Below are the code and all the weights of a small trained network. Each question names an input and a target symbol and asks about switching units off, where a switched-off unit gives its printed mean instead of its output.

import numpy as np


def w(rows, s, z=0):
    codes = np.array(rows[::2]) - 128.0
    scale = np.full(codes.shape[1], s)
    scale[-1] = z or s
    return codes * scale


def f(y):
    return y / 2 * (1 + np.tanh(0.7978845608 * (y + 0.044715 * y**3)))


def softmax(a):
    e = np.exp(a - a.max(-1, keepdims=True))
    return e / e.sum(-1, keepdims=True)


def log_softmax(a):
    a = a - a.max(-1, keepdims=True)
    return a - np.log(np.exp(a).sum(-1, keepdims=True))


def net(x, mask):
    ids = ['βγεηθλμξστφψω'.index(c) for c in x.split()]
    T = len(ids)
    res = E[ids] + P[:T]
    u = 0
    for l in range(2):
        q, k, v = (res @ M[l].T for M in (Q, K, V))
        z = softmax(np.where(np.tri(T) > 0, q @ k.T / 2**0.5, -1e9)) @ v
        res = res + np.where(mask[u], z, O[l][:, -1]) @ O[l][:, :-1]
        u += 1
        y = f(res @ A[l][:, :-1].T + A[l][:, -1])
        res = res + np.where(mask[u : u + 8], y, B[l][:, -1]) @ B[l][:, :-1]
        u += 8
    return log_softmax(res[-1] @ U[:, :-1].T + U[:, -1])


Q, K, V, O, A, B = {}, {}, {}, {}, {}, {}
E = w([
[248,241,17,57,224,67,44,12,230,188,185],'β',
[19,242,11,245,13,250,225,236,57,169,11],'γ',
[148,30,239,234,121,248,16,21,11,249,38],'ε',
[24,236,9,244,241,119,243,249,5,68,146],'η',
[81,121,18,187,199,17,223,215,57,14,251],'θ',
[243,9,59,104,239,106,10,40,9,123,5],'λ',
[217,11,252,8,245,207,247,224,247,55,6],'μ',
[250,219,239,8,9,172,6,233,59,136,29],'ξ',
[230,26,60,223,24,5,83,194,237,244,44],'σ',
[196,232,242,58,120,16,148,230,184,244,181],'τ',
[7,245,250,23,28,7,99,6,15,42,26],'φ',
[27,79,247,152,112,245,165,191,246,248,193],'ψ',
[65,50,111,214,242,9,205,7,247,216,47],'ω',
],0.0035)
P = w([
[51,66,140,96,140,114,95,156,110,145,87],'0',
[64,139,111,115,163,100,94,170,83,169,89],'1',
[86,164,101,132,172,95,112,189,93,180,95],'2',
[110,184,103,136,167,102,127,175,96,170,91],'3',
[134,190,93,143,169,93,140,188,100,169,97],'4',
[155,199,77,165,163,97,156,183,112,167,89],'5',
[175,197,82,163,157,89,159,187,106,168,90],'6',
[184,195,82,173,162,80,176,192,110,165,92],'7',
[209,209,88,180,165,101,180,195,120,162,112],'8',
[217,192,95,177,159,91,187,190,102,154,102],'9',
[215,194,102,195,145,81,185,207,97,136,109],'10',
[241,218,118,203,159,92,198,179,107,139,117],'11',
[236,215,103,217,151,79,180,191,100,143,119],'12',
[254,188,111,218,157,72,196,190,90,164,124],'13',
],0.0031)
Q[0] = w([
[18,3,250,4,22,236,13,3,227,20,175],'0.h0',
[241,253,6,251,238,15,242,253,30,242,75],'0.h0',
],0.0034)
K[0] = w([
[253,16,253,3,185,5,7,4,248,253,34],'0.h0',
[4,236,3,253,66,251,253,253,3,5,230],'0.h0',
],0.0034)
V[0] = w([
[237,22,254,3,121,31,7,23,240,242,118],'0.h0',
[55,241,3,252,186,147,252,251,7,22,208],'0.h0',
],0.0034)
O[0] = w([
[89,48,101,3,108,70,5,75,253,190,126,35],'0.h0',
[176,206,147,253,161,138,252,229,11,68,165,251],'0.h0',
],0.0034,0.0025)
A[0] = w([
[251,179,34,5,129,4,5,210,228,171,8,252],'0.n0',
[19,94,66,129,250,3,152,72,63,30,71,230],'0.n1',
[224,217,143,220,219,10,232,220,40,50,239,237],'0.n2',
[188,171,84,211,245,16,223,208,46,35,246,210],'0.n3',
[70,90,9,239,4,104,67,153,148,250,3,240],'0.n4',
[115,238,187,203,60,251,161,183,37,151,12,232],'0.n5',
[126,205,169,210,114,253,213,219,110,163,8,234],'0.n6',
[3,236,213,6,78,9,140,152,249,224,230,242],'0.n7',
],0.0034,0.0032)
B[0] = w([
[251,102,119,12,104,52,18,131,242,42,86,199],'0.n0',
[35,23,90,200,238,18,182,14,17,10,83,158],'0.n1',
[110,147,134,229,152,99,225,192,40,25,203,254],'0.n2',
[102,99,96,244,170,99,233,195,38,35,214,228],'0.n3',
[195,138,187,238,13,69,48,105,233,252,10,179],'0.n4',
[127,244,196,215,119,201,155,210,10,225,27,194],'0.n5',
[143,225,203,216,162,206,239,215,96,221,34,204],'0.n6',
[17,208,212,24,12,46,192,136,252,59,250,154],'0.n7',
],0.0034,0.0077)
Q[1] = w([
[253,253,250,253,140,7,252,253,6,108,186],'1.h0',
[251,251,247,252,149,13,252,249,9,137,167],'1.h0',
],0.0034)
K[1] = w([
[207,224,84,254,215,165,251,252,8,92,164],'1.h0',
[217,223,86,253,208,163,249,248,11,98,152],'1.h0',
],0.0034)
V[1] = w([
[15,61,16,173,236,17,191,169,55,7,253],'1.h0',
[201,9,38,42,152,5,62,80,214,15,235],'1.h0',
],0.0034)
O[1] = w([
[64,248,8,52,216,27,208,240,24,248,141,252],'1.h0',
[4,58,113,61,215,114,22,217,209,117,13,7],'1.h0',
],0.0031,0.015)
A[1] = w([
[3,4,249,239,253,162,214,51,239,150,6,254],'1.n0',
[161,158,17,153,129,110,139,92,78,249,99,134],'1.n1',
[246,8,181,215,7,186,5,252,244,253,8,173],'1.n2',
[245,24,242,3,248,250,24,191,29,4,3,221],'1.n3',
[245,48,3,48,251,5,24,3,249,5,136,174],'1.n4',
[242,109,254,197,3,165,61,3,48,3,168,253],'1.n5',
[26,157,124,81,245,94,124,220,98,195,87,184],'1.n6',
[50,135,253,3,4,95,138,254,251,2,159,243],'1.n7',
],0.0034,0.0033)
B[1] = w([
[3,4,253,238,253,113,252,31,247,250,9,157],'1.n0',
[143,153,163,37,148,45,171,191,115,124,191,254],'1.n1',
[115,7,11,181,10,212,10,252,101,254,105,209],'1.n2',
[241,95,238,5,254,253,5,235,4,2,5,160],'1.n3',
[236,221,3,236,250,75,15,15,247,25,152,191],'1.n4',
[36,244,156,240,78,252,18,3,5,143,7,179],'1.n5',
[17,210,34,103,230,241,36,55,40,216,33,219],'1.n6',
[190,190,219,3,7,15,253,252,248,37,252,184],'1.n7',
],0.0034,0.0085)
U = w([
[209,232,19,133,212,173,65,67,229,9,203,61],'β',
[182,183,178,202,48,239,122,6,100,97,137,204],'γ',
[52,52,193,168,170,235,56,110,64,245,107,141],'ε',
[88,132,126,155,134,198,119,150,141,101,114,13],'η',
[51,181,48,48,190,113,102,150,78,232,95,250],'θ',
[212,76,126,152,248,155,39,69,29,74,30,20],'λ',
[221,53,244,60,247,238,228,187,161,72,25,145],'μ',
[168,150,146,24,29,247,28,249,28,32,93,30],'ξ',
[153,31,2,247,15,104,88,218,166,185,110,32],'σ',
[248,113,208,49,15,3,219,219,186,104,248,70],'τ',
[3,157,243,91,63,8,130,63,86,12,8,165],'φ',
[12,56,218,141,97,247,189,164,209,228,218,252],'ψ',
[59,98,193,236,216,58,197,15,215,193,56,44],'ω',
],0.0034,0.0026)

Each question gives the input, a string of symbols that net reads in full, and the target symbol t.
The units are the heads (2 rows each of Q, K, V and O) and the neurons (one row each of A and B). Each row of codes is followed by its name. A weight is (code - 128) times the scale printed after its matrix; where a second scale follows, it is the last column's (O, A, B and U).
mask holds one flag per unit, layer by layer, with each layer's heads first. A switched-off unit (its flag False) gives its mean, the last column of its rows in O or B, instead of its output. The means were averaged over made-up inputs and are rounded, as every weight is.
A unit's drop is (log p(t) with every unit on - log p(t) with that unit switched off) / (log p(t) with every unit on - log p(t) with every unit switched off).
The circuit of an input: a set's keep is (log p(t) with only the set's units on - log p(t) with every unit switched off) / (log p(t) with every unit on - log p(t) with every unit switched off). Starting from the 12 units with the biggest drops (on a tie, the unit counted first), units are removed one at a time, each time the one whose removal leaves the highest keep (on an exact tie, the one counted first), for as long as the keep stays at least 0.8.
circuit, biggest first: the units of the circuit, biggest drop first
unit that matters most: the unit with the biggest drop
top k neurons: the k neurons with the biggest drops, biggest first
k most important neurons of layer l: the k neurons of layer l with the biggest drops, biggest first
drop of u: that unit's drop, to one decimal
input θ σ σ ξ β ω σ θ σ θ β γ σ τ, target γ: top 2 neurons => [0.n5; 0.n6]
input τ φ γ μ τ θ μ μ μ σ σ γ σ β, target γ: circuit, biggest first => [0.n5; 1.h0; 0.h0; 1.n5]
input β β β ξ μ θ γ β σ ψ θ β θ γ, target γ: circuit, biggest first => [0.n5; 0.h0; 1.h0]
input γ θ σ τ μ ξ ξ, target θ: unit that matters most => 0.n3
input θ σ β β γ, target γ: circuit, biggest first => [1.h0; 0.n5; 0.n6; 0.h0]
input λ λ γ β, target γ: top 3 neurons => [1.n5; 0.n5; 0.n6]
input φ τ θ η ω ξ ξ σ σ σ, target τ: 3 most important neurons of layer 0 => [0.n5; 0.n6; 0.n0]
input μ β ε θ γ ψ θ ξ μ, target θ: top 2 neurons => [0.n3; 0.n2]
input σ β θ ξ λ θ λ σ ξ ω γ β σ φ, target γ: top 3 neurons => [0.n5; 0.n6; 1.n5]
input β φ σ ω η β, target τ: top 3 neurons => [0.n5; 0.n6; 1.n5]
input ε ξ ψ σ σ μ λ ψ σ μ φ τ, target τ: top 3 neurons => [0.n7; 1.n7; 1.n6]
input τ ω ξ β β β β φ, target φ: 2 most important neurons of layer 0 => [0.n7; 0.n1]
input σ γ β σ φ ξ, target γ: top 2 neurons => [1.n5; 0.n5]
input β σ τ λ ω μ λ β ω σ σ β β, target β: unit that matters most => 0.h0
input θ μ γ σ τ ξ γ β β σ, target γ: top 3 neurons => [1.n5; 0.n5; 0.n6]
input λ θ τ β β θ η φ γ λ σ σ, target τ: top 4 neurons => [0.n5; 0.n6; 1.n1; 1.n5]
input β τ β ε, target ε: top 4 neurons => [1.n2; 1.n0; 0.n2; 0.n3]
input τ σ σ θ ε ω β β β τ θ σ, target θ: 4 most important neurons of layer 0 => [0.n3; 0.n2; 0.n1; 0.n4]
input σ φ σ σ σ φ τ σ σ λ, target λ: drop of 0.n6 => 0.1
input ξ θ σ θ β ξ λ ψ σ μ β, target θ: drop of 1.n7 => 0.1
input σ β μ φ θ ψ ω, target θ: drop of 0.n3 => 0.2
input σ τ θ σ φ ω β σ σ σ σ σ λ λ, target θ: 4 most important neurons of layer 0 => [0.n3; 0.n2; 0.n1; 0.n4]
input σ σ σ β λ β β ε, target ε: top neuron => [1.n2]
